Below is a small trained network, with its code and all its weights. Each question gives an input and a target symbol and asks what happens when units are switched off, that is, made to give their printed mean instead of their output.

import numpy as np


def w(rows, s, z=0):
    codes = np.array(rows[::2]) - 128.0
    scale = np.full(codes.shape[1], s)
    scale[-1] = z or s
    return codes * scale


def norm(h):
    return h / np.sqrt((h * h).mean(-1, keepdims=True) + 1e-5)


def f(y):
    return y / 2 * (1 + np.tanh(0.7978845608 * (y + 0.044715 * y**3)))


def softmax(a):
    e = np.exp(a - a.max(-1, keepdims=True))
    return e / e.sum(-1, keepdims=True)


def log_softmax(a):
    a = a - a.max(-1, keepdims=True)
    return a - np.log(np.exp(a).sum(-1, keepdims=True))


def net(x, mask):
    ids = ['αβγδηθλμστφψ'.index(c) for c in x.split()]
    T = len(ids)
    res = E[ids] + P[:T]
    u = 0
    for l in range(2):
        q, k, v = (norm(res) @ M[l].T for M in (Q, K, V))
        z = softmax(np.where(np.tri(T) > 0, q @ k.T / 2**0.5, -1e9)) @ v
        res = res + np.where(mask[u], z, O[l][:, -1]) @ O[l][:, :-1]
        u += 1
        y = f(norm(res) @ A[l][:, :-1].T + A[l][:, -1])
        res = res + np.where(mask[u : u + 16], y, B[l][:, -1]) @ B[l][:, :-1]
        u += 16
    return log_softmax(norm(res)[-1] @ U[:, :-1].T + U[:, -1])


Q, K, V, O, A, B = {}, {}, {}, {}, {}, {}
E = w([
[160,112,2,86,158],'α',
[169,129,15,82,114],'β',
[202,120,45,76,82],'γ',
[143,169,172,121,77],'δ',
[140,133,167,139,118],'η',
[143,91,12,72,98],'θ',
[136,178,169,144,116],'λ',
[124,141,167,139,134],'μ',
[180,70,47,103,116],'σ',
[153,138,169,176,154],'τ',
[113,186,173,133,148],'φ',
[107,150,18,82,154],'ψ',
],0.0063)
P = w([
[143,126,84,160,179],'0',
[153,140,192,1,177],'1',
[198,185,173,58,204],'2',
[45,103,142,139,31],'3',
[81,93,230,40,103],'4',
[119,187,101,252,69],'5',
[46,120,93,205,17],'6',
[234,164,209,132,80],'7',
[166,253,112,194,39],'8',
],0.0072)
Q[0] = w([
[255,242,105,176,153],'0.h0',
[216,144,224,13,179],'0.h0',
],0.027)
K[0] = w([
[61,132,56,255,40],'0.h0',
[212,219,83,179,156],'0.h0',
],0.029)
V[0] = w([
[9,120,113,132,217],'0.h0',
[79,242,156,84,114],'0.h0',
],0.015)
O[0] = w([
[246,26,232,78,164,52],'0.h0',
[253,254,124,158,131,252],'0.h0',
],0.0066,0.0021)
A[0] = w([
[113,152,228,179,146,108],'0.n0',
[163,151,140,138,138,119],'0.n1',
[108,143,114,150,86,103],'0.n2',
[93,156,144,157,157,145],'0.n3',
[88,115,228,177,90,120],'0.n4',
[99,117,121,132,142,144],'0.n5',
[150,115,113,103,114,127],'0.n6',
[117,110,148,139,91,81],'0.n7',
[129,140,126,31,117,103],'0.n8',
[62,152,251,193,124,136],'0.n9',
[125,120,124,189,213,55],'0.n10',
[96,154,164,116,182,49],'0.n11',
[138,137,93,108,171,163],'0.n12',
[62,153,231,196,81,3],'0.n13',
[108,157,242,171,84,43],'0.n14',
[155,101,114,129,83,136],'0.n15',
],0.022,0.0059)
B[0] = w([
[173,147,150,56,128,218],'0.n0',
[118,198,114,106,119,234],'0.n1',
[134,198,139,108,142,254],'0.n2',
[147,170,119,110,122,184],'0.n3',
[144,102,173,217,131,209],'0.n4',
[147,207,156,137,79,151],'0.n5',
[115,162,145,138,124,146],'0.n6',
[143,111,94,121,129,128],'0.n7',
[134,186,106,138,123,189],'0.n8',
[81,140,81,212,140,253],'0.n9',
[110,162,110,94,201,119],'0.n10',
[132,126,83,133,132,130],'0.n11',
[90,141,168,125,109,160],'0.n12',
[39,140,20,32,151,226],'0.n13',
[254,131,66,138,209,244],'0.n14',
[118,188,128,126,117,167],'0.n15',
],0.029,0.006)
Q[1] = w([
[48,141,103,128,124],'1.h0',
[92,176,253,185,106],'1.h0',
],0.037)
K[1] = w([
[35,150,111,111,177],'1.h0',
[70,11,254,97,127],'1.h0',
],0.03)
V[1] = w([
[144,30,140,144,12],'1.h0',
[128,88,252,148,213],'1.h0',
],0.028)
O[1] = w([
[113,135,57,8,201,2],'1.h0',
[219,150,13,222,83,93],'1.h0',
],0.017,0.027)
A[1] = w([
[79,79,104,211,193,152],'1.n0',
[138,185,151,106,203,140],'1.n1',
[174,164,101,66,89,161],'1.n2',
[183,106,82,45,128,78],'1.n3',
[37,77,72,151,169,2],'1.n4',
[23,126,92,147,102,81],'1.n5',
[172,85,81,175,131,136],'1.n6',
[142,118,60,140,126,111],'1.n7',
[254,139,120,74,111,76],'1.n8',
[124,157,191,156,118,123],'1.n9',
[159,92,155,169,224,84],'1.n10',
[138,47,67,161,157,70],'1.n11',
[153,137,93,51,158,182],'1.n12',
[111,143,156,41,79,144],'1.n13',
[72,171,102,187,113,139],'1.n14',
[223,116,79,35,94,112],'1.n15',
],0.023,0.0076)
B[1] = w([
[127,189,94,144,34,160],'1.n0',
[164,59,112,172,68,186],'1.n1',
[133,57,129,113,165,154],'1.n2',
[168,100,36,123,45,141],'1.n3',
[133,253,213,141,189,138],'1.n4',
[236,89,106,159,63,150],'1.n5',
[92,158,158,102,223,180],'1.n6',
[106,72,200,98,86,161],'1.n7',
[62,26,211,94,117,166],'1.n8',
[137,153,42,57,149,253],'1.n9',
[109,90,153,151,205,144],'1.n10',
[150,111,33,29,104,142],'1.n11',
[67,117,177,77,47,149],'1.n12',
[126,125,99,220,176,165],'1.n13',
[105,42,157,71,180,221],'1.n14',
[251,248,158,200,177,154],'1.n15',
],0.032,0.016)
U = w([
[65,156,99,182,202,134],'α',
[157,100,60,115,26,127],'β',
[49,59,149,153,89,164],'γ',
[66,186,206,94,153,120],'δ',
[107,95,86,45,162,110],'η',
[157,150,133,218,99,255],'θ',
[184,222,105,91,108,121],'λ',
[250,124,85,134,162,65],'μ',
[104,174,178,128,19,117],'σ',
[127,58,35,190,149,100],'τ',
[178,89,206,72,67,104],'φ',
[134,93,207,164,206,119],'ψ',
],0.018,0.0057)

Each question gives the input, a string of symbols that net reads in full, and the target symbol t.
The units are the heads (2 rows each of Q, K, V and O) and the neurons (one row each of A and B). Each row of codes is followed by its name. A weight is (code - 128) times the scale printed after its matrix; where a second scale follows, it is the last column's (O, A, B and U).
mask holds one flag per unit, layer by layer, with each layer's heads first. A switched-off unit (its flag False) gives its mean, the last column of its rows in O or B, instead of its output. The means were averaged over made-up inputs and are rounded, as every weight is.
A unit's drop is (log p(t) with every unit on - log p(t) with that unit switched off) / (log p(t) with every unit on - log p(t) with every unit switched off).
The circuit of an input: a set's keep is (log p(t) with only the set's units on - log p(t) with every unit switched off) / (log p(t) with every unit on - log p(t) with every unit switched off). Starting from the 12 units with the biggest drops (on a tie, the unit counted first), units are removed one at a time, each time the one whose removal leaves the highest keep (on an exact tie, the one counted first), for as long as the keep stays at least 0.8.
circuit, biggest first: the units of the circuit, biggest drop first
unit that matters most: the unit with the biggest drop
k most important neurons: the k neurons with the biggest drops, biggest first
top k neurons in layer l: the k neurons of layer l with the biggest drops, biggest first
input σ η ψ ψ φ η η, target φ: 4 most important neurons : [1.n8, 0.n1, 0.n9, 0.n13]
input δ τ τ θ σ α ψ, target δ: circuit, biggest first : [1.h0]
input λ δ α γ, target σ: circuit, biggest first : [0.h0, 0.n14]
input η ψ θ ψ α, target φ: 2 most important neurons : [0.n8, 0.n2]
input ψ φ γ μ μ φ, target μ: 4 most important neurons : [0.n14, 0.n9, 0.n0, 1.n9]
input φ η η μ μ θ η ψ, target λ: top 4 neurons in layer 1 : [1.n8, 1.n1, 1.n9, 1.n7]
input γ θ η δ α η ψ, target α: top 2 neurons in layer 0 : [0.n14, 0.n4]
input η θ γ η η η σ, target φ: 4 most important neurons : [0.n13, 0.n2, 0.n8, 0.n14]
input θ δ σ δ θ, target γ: 2 most important neurons : [0.n14, 0.n2]
input ψ η γ μ β, target θ: top 2 neurons in layer 0 : [0.n13, 0.n14]
input λ δ η ψ ψ τ ψ, target σ: 3 most important neurons : [0.n10, 0.n14, 0.n13]
input η τ ψ ψ ψ η ψ, target φ: top 2 neurons in layer 0 : [0.n13, 0.n8]
input τ φ ψ θ ψ β, target ψ: 4 most important neurons : [0.n13, 0.n10, 0.n8, 1.n9]
input γ β η λ η σ ψ λ, target σ: unit that matters most : 0.h0
input φ ψ ψ ψ μ γ, target λ: 3 most important neurons : [0.n1, 0.n13, 1.n8]
input λ θ η, target λ: 2 most important neurons : [1.n9, 0.n13]
input ψ ψ σ φ θ β ψ ψ, target θ: top 4 neurons in layer 0 : [0.n13, 0.n8, 0.n10, 0.n14]
input η λ σ, target φ: top 4 neurons in layer 1 : [1.n12, 1.n8, 1.n15, 1.n7]
input τ η ψ τ σ, target ψ: top 2 neurons in layer 1 : [1.n9, 1.n8]
input η τ τ η φ, target τ: top 2 neurons in layer 1 : [1.n1, 1.n10]
input μ φ η η ψ λ, target η: circuit, biggest first : [0.n13]
input μ τ θ σ, target μ: 3 most important neurons : [0.n8, 0.n14, 1.n15]
input τ η μ φ η, target μ: 3 most important neurons : [0.n14, 0.n9, 1.n9]
input η μ τ, target η: top 2 neurons in layer 1 : [1.n11, 1.n6]
input λ σ μ, target λ: top 3 neurons in layer 0 : [0.n0, 0.n13, 0.n9]
input η λ ψ η θ θ, target φ: 4 most important neurons : [0.n13, 0.n8, 0.n2, 0.n14]
input δ θ τ λ τ η η, target τ: 2 most important neurons : [0.n14, 0.n13]
input φ ψ α θ η δ φ β θ, target λ: top 4 neurons in layer 0 : [0.n1, 0.n13, 0.n9, 0.n4]
